Here is a tiny trained network, its code and every weight. The questions are about switching its units off for an input and a target symbol, where a switched-off unit gives its printed mean instead of its output.

import numpy as np


def w(rows, s, z=0):
    codes = np.array(rows[::2]) - 128.0
    scale = np.full(codes.shape[1], s)
    scale[-1] = z or s
    return codes * scale


def f(y):
    return np.maximum(y, 0)


def softmax(a):
    e = np.exp(a - a.max(-1, keepdims=True))
    return e / e.sum(-1, keepdims=True)


def log_softmax(a):
    a = a - a.max(-1, keepdims=True)
    return a - np.log(np.exp(a).sum(-1, keepdims=True))


def net(x, mask):
    ids = ['ΘΣΨΩαβγδεζηλμπτφ'.index(c) for c in x.split()]
    T = len(ids)
    res = E[ids] + P[:T]
    u = 0
    for l in range(3):
        q, k, v = (res @ M[l].T for M in (Q, K, V))
        z = softmax(np.where(np.tri(T) > 0, q @ k.T / 4**0.5, -1e9)) @ v
        res = res + np.where(mask[u], z, O[l][:, -1]) @ O[l][:, :-1]
        u += 1
        y = f(res @ A[l][:, :-1].T + A[l][:, -1])
        res = res + np.where(mask[u : u + 4], y, B[l][:, -1]) @ B[l][:, :-1]
        u += 4
    return log_softmax(res[-1] @ U[:, :-1].T + U[:, -1])


Q, K, V, O, A, B = {}, {}, {}, {}, {}, {}
E = w([
[84,90,148,182],'Θ',
[132,105,121,115],'Σ',
[65,127,116,160],'Ψ',
[72,155,58,143],'Ω',
[121,60,182,95],'α',
[133,166,145,106],'β',
[149,78,111,133],'γ',
[191,97,180,88],'δ',
[135,96,116,117],'ε',
[107,181,127,196],'ζ',
[177,251,123,113],'η',
[141,121,76,100],'λ',
[155,126,193,197],'μ',
[130,141,134,118],'π',
[120,122,126,100],'τ',
[221,115,129,71],'φ',
],0.024)
P = w([
[96,31,12,3],'0',
[136,183,109,138],'1',
[125,165,102,120],'2',
[116,160,99,100],'3',
[115,146,95,103],'4',
[105,147,95,88],'5',
[88,142,87,79],'6',
[84,149,88,68],'7',
],0.0051)
Q[0] = w([
[183,152,91,106],'L0H0',
[172,148,255,182],'L0H0',
[135,60,226,111],'L0H0',
[154,121,93,24],'L0H0',
],0.0078)
K[0] = w([
[132,160,113,111],'L0H0',
[155,84,202,162],'L0H0',
[96,128,224,107],'L0H0',
[161,30,49,1],'L0H0',
],0.0099)
V[0] = w([
[181,44,1,220],'L0H0',
[136,102,112,20],'L0H0',
[76,90,134,70],'L0H0',
[131,102,139,135],'L0H0',
],0.0071)
O[0] = w([
[24,182,127,27,138],'L0H0',
[138,44,60,148,251],'L0H0',
[186,182,133,61,170],'L0H0',
[124,2,185,44,129],'L0H0',
],0.0076,0.003)
A[0] = w([
[108,143,229,175,252],'L0N0',
[174,147,42,91,175],'L0N1',
[248,254,155,125,82],'L0N2',
[224,140,28,77,173],'L0N3',
],0.0067,0.004)
B[0] = w([
[167,51,191,70,193],'L0N0',
[128,254,57,178,220],'L0N1',
[6,148,100,85,186],'L0N2',
[150,154,91,186,255],'L0N3',
],0.0078,0.007)
Q[1] = w([
[242,77,144,118],'L1H0',
[153,143,11,4],'L1H0',
[164,128,79,176],'L1H0',
[65,103,204,254],'L1H0',
],0.0054)
K[1] = w([
[146,143,188,59],'L1H0',
[125,107,110,53],'L1H0',
[107,254,141,8],'L1H0',
[57,189,225,130],'L1H0',
],0.0077)
V[1] = w([
[133,117,97,90],'L1H0',
[125,155,191,255],'L1H0',
[60,192,194,86],'L1H0',
[109,173,168,114],'L1H0',
],0.0089)
O[1] = w([
[207,61,3,88,187],'L1H0',
[165,150,53,165,4],'L1H0',
[122,89,75,80,37],'L1H0',
[139,184,219,69,85],'L1H0',
],0.0068,0.0046)
A[1] = w([
[26,188,118,244,149],'L1N0',
[25,23,159,113,252],'L1N1',
[61,32,254,106,12],'L1N2',
[170,19,86,79,239],'L1N3',
],0.0073,0.0035)
B[1] = w([
[64,57,155,226,224],'L1N0',
[115,39,154,29,217],'L1N1',
[159,137,94,103,203],'L1N2',
[67,254,209,96,253],'L1N3',
],0.0096,0.0059)
Q[2] = w([
[214,224,1,20],'L2H0',
[150,149,98,213],'L2H0',
[41,99,59,168],'L2H0',
[27,243,17,45],'L2H0',
],0.0093)
K[2] = w([
[200,164,35,41],'L2H0',
[134,208,124,210],'L2H0',
[78,50,40,108],'L2H0',
[1,169,50,58],'L2H0',
],0.0086)
V[2] = w([
[211,32,229,148],'L2H0',
[120,127,198,3],'L2H0',
[240,226,57,137],'L2H0',
[113,62,158,251],'L2H0',
],0.007)
O[2] = w([
[105,180,84,4,2],'L2H0',
[179,81,127,127,198],'L2H0',
[144,124,159,52,70],'L2H0',
[1,128,114,41,47],'L2H0',
],0.0094,0.0063)
A[2] = w([
[152,44,21,156,31],'L2N0',
[137,239,75,192,207],'L2N1',
[88,82,6,134,3],'L2N2',
[206,194,122,85,234],'L2N3',
],0.011,0.0039)
B[2] = w([
[58,92,75,166,173],'L2N0',
[158,160,48,23,248],'L2N1',
[244,96,148,192,170],'L2N2',
[60,161,164,179,223],'L2N3',
],0.012,0.014)
U = w([
[102,133,93,202,2],'Θ',
[173,126,139,158,156],'Σ',
[221,91,70,95,25],'Ψ',
[144,143,140,183,89],'Ω',
[137,133,119,138,133],'α',
[91,123,136,14,229],'β',
[105,87,153,207,114],'γ',
[73,149,91,94,129],'δ',
[172,117,139,172,137],'ε',
[107,182,182,187,182],'ζ',
[9,131,128,163,106],'η',
[227,86,188,136,152],'λ',
[128,129,134,134,182],'μ',
[138,136,127,117,173],'π',
[225,196,142,122,88],'τ',
[67,53,94,73,180],'φ',
],0.012,0.007)

Each question gives the input, a string of symbols that net reads in full, and the target symbol t.
The units are the heads (4 rows each of Q, K, V and O) and the neurons (one row each of A and B). Each row of codes is followed by its name. A weight is (code - 128) times the scale printed after its matrix; where a second scale follows, it is the last column's (O, A, B and U).
mask holds one flag per unit, layer by layer, with each layer's heads first. A switched-off unit (its flag False) gives its mean, the last column of its rows in O or B, instead of its output. The means were averaged over made-up inputs and are rounded, as every weight is.
A unit's drop is (log p(t) with every unit on - log p(t) with that unit switched off) / (log p(t) with every unit on - log p(t) with every unit switched off).
The circuit of an input: a set's keep is (log p(t) with only the set's units on - log p(t) with every unit switched off) / (log p(t) with every unit on - log p(t) with every unit switched off). Starting from the 12 units with the biggest drops (on a tie, the unit counted first), units are removed one at a time, each time the one whose removal leaves the highest keep (on an exact tie, the one counted first), for as long as the keep stays at least 0.8.
circuit, biggest first: the units of the circuit, biggest drop first
most important unit: the unit with the biggest drop
k most important neurons: the k neurons with the biggest drops, biggest first
k most important neurons of layer l: the k neurons of layer l with the biggest drops, biggest first
input δ δ β φ ζ, target η: circuit, biggest first	[L2H0; L1N0]
input Ω δ δ μ η Θ φ, target τ: circuit, biggest first	[L1N0; L2H0; L1N1; L0N1]
input τ π δ η δ τ, target τ: 2 most important neurons of layer 2	[L2N0; L2N3]
input β δ δ Ψ Σ, target β: circuit, biggest first	[L0H0; L2H0; L0N2]
input λ Θ γ, target λ: circuit, biggest first	[L0H0; L2H0; L1N0]
input λ τ η, target δ: 3 most important neurons	[L0N2; L2N1; L1N0]
input η φ α γ φ μ γ, target η: 3 most important neurons	[L0N0; L1N0; L0N3]
input β δ μ η, target δ: circuit, biggest first	[L2N1; L1N0; L0N2]
input β ζ φ β Σ, target β: most important unit	L0H0
input Θ ε η Θ δ δ γ ε, target Θ: 2 most important neurons	[L2N0; L1N1]
input β β δ τ, target β: circuit, biggest first	[L0H0; L2H0; L2N2]
input β Ψ δ μ Ψ λ Σ Θ, target φ: circuit, biggest first	[L0N1; L1N1]
input τ μ ε, target τ: circuit, biggest first	[L0N2; L1N0; L2N0; L1N3]
input λ π Ω η τ Σ, target λ: 2 most important neurons of layer 2	[L2N3; L2N0]
input τ μ τ, target τ: 2 most important neurons	[L1N1; L0N2]
input π η μ, target β: circuit, biggest first	[L2H0]
input Σ η μ τ β φ δ, target ζ: 3 most important neurons of layer 1	[L1N0; L1N3; L1N1]
input Ψ Σ μ ζ β μ ε, target Ψ: 4 most important neurons	[L2N3; L2N1; L0N0; L1N1]
input λ β β, target λ: circuit, biggest first	[L2H0; L0H0; L1N3]
input τ β δ Ψ Θ, target φ: most important unit	L0N0
input τ δ ε Θ π γ, target τ: 2 most important neurons	[L0N2; L1N0]
input Ω φ ζ λ Θ α, target λ: 3 most important neurons	[L1N3; L1N1; L2N1]
